Here is a tiny trained network, its code and every weight. The questions are about switching its units off for an input and a class, where a switched-off unit gives its printed mean instead of its output.

import numpy as np


def w(rows, s, z=0):
    codes = np.array(rows[::2]) - 128.0
    scale = np.full(codes.shape[1], s)
    scale[-1] = z or s
    return codes * scale


def f(y):
    return y / 2 * (1 + np.tanh(0.7978845608 * (y + 0.044715 * y**3)))


def log_softmax(a):
    a = a - a.max(-1, keepdims=True)
    return a - np.log(np.exp(a).sum(-1, keepdims=True))


def net(x, mask):
    res = np.array(x, float).reshape(1, 5) / 4 @ E
    y = f(res @ A[0][:, :-1].T + A[0][:, -1])
    res = res + np.where(mask, y, B[0][:, -1]) @ B[0][:, :-1]
    return log_softmax(res[-1] @ U[:, :-1].T + U[:, -1])


A, B = {}, {}
E = w([
[246,180,105,159,150],'x0',
[128,130,126,126,127],'x1',
[144,39,22,92,177],'x2',
[128,130,127,127,128],'x3',
[73,201,84,215,188],'x4',
],0.012)
A[0] = w([
[129,63,179,69,97,177],'N1',
[3,93,130,122,124,17],'N2',
[158,111,154,87,114,117],'N3',
[109,118,145,133,127,16],'N4',
[111,126,97,138,132,130],'N5',
[190,156,103,170,136,2],'N6',
[90,180,214,143,110,46],'N7',
[98,74,38,113,147,65],'N8',
[34,170,70,199,155,140],'N9',
],0.025,0.0042)
B[0] = w([
[136,128,212,97,126,238],'N1',
[211,208,73,161,154,225],'N2',
[117,158,176,129,140,185],'N3',
[141,127,103,135,116,136],'N4',
[117,110,144,118,127,154],'N5',
[180,185,97,147,144,187],'N6',
[66,58,40,142,116,227],'N7',
[60,72,53,150,106,236],'N8',
[128,119,253,80,121,253],'N9',
],0.027,0.024)
U = w([
[100,114,246,30,146,2],'0',
[19,46,43,113,117,238],'1',
[255,225,65,137,196,146],'2',
],0.0092,0.0015)

Each question gives the input, the list of numbers given to net, and the class t.
The units are the neurons (one row each of A and B). Each row of codes is followed by its name. A weight is (code - 128) times the scale printed after its matrix; where a second scale follows, it is the last column's (A, B and U).
mask holds one flag per neuron, in row order. A switched-off neuron (its flag False) gives its mean, the last column of its row in B, instead of its output. The means were averaged over made-up inputs and are rounded, as every weight is.
A unit's drop is (log p(t) with every unit on - log p(t) with that unit switched off) / (log p(t) with every unit on - log p(t) with every unit switched off).
The circuit of an input: a set's keep is (log p(t) with only the set's units on - log p(t) with every unit switched off) / (log p(t) with every unit on - log p(t) with every unit switched off). Starting from all 9 units, units are removed one at a time, each time the one whose removal leaves the highest keep (on an exact tie, the one counted first), for as long as the keep stays at least 0.8.
units of the circuit, in order: the units of the circuit, biggest drop first
unit that matters most: the unit with the biggest drop
top k neurons: the k neurons with the biggest drops, biggest first
drop of u: that unit's drop, to one decimal
input [-8,-2,5,5,-2], class 2: units of the circuit, in order -> N2
input [7,-5,8,-7,8], class 0: top 3 neurons -> N9, N7, N2
input [-7,-2,5,6,7], class 0: top 4 neurons -> N9, N6, N5, N8
input [-3,8,2,6,2], class 2: top 2 neurons -> N7, N2
input [6,-5,-5,-8,-5], class 2: top 4 neurons -> N9, N8, N6, N1
input [-7,-4,-7,-8,-5], class 1: top 2 neurons -> N7, N9
input [-8,4,-7,-5,-7], class 2: top 2 neurons -> N2, N9
input [0,-6,5,-2,6], class 0: top 2 neurons -> N9, N7
input [-6,0,-5,-2,1], class 2: top 2 neurons -> N2, N8
input [-8,3,-8,-1,-2], class 1: top 2 neurons -> N7, N6
input [0,-2,-7,1,5], class 1: top 2 neurons -> N7, N1
input [1,2,5,3,-4], class 1: top 2 neurons -> N9, N8
input [8,-2,2,-1,8], class 0: top 2 neurons -> N9, N2
input [1,5,5,1,-2], class 1: unit that matters most -> N9
input [6,-6,2,4,8], class 0: top 2 neurons -> N9, N2
input [-7,7,3,-8,3], class 2: drop of N2 -> 2.9
input [2,-1,-8,7,-5], class 1: drop of N7 -> 1.7
input [2,4,-6,4,2], class 1: drop of N7 -> 0.3
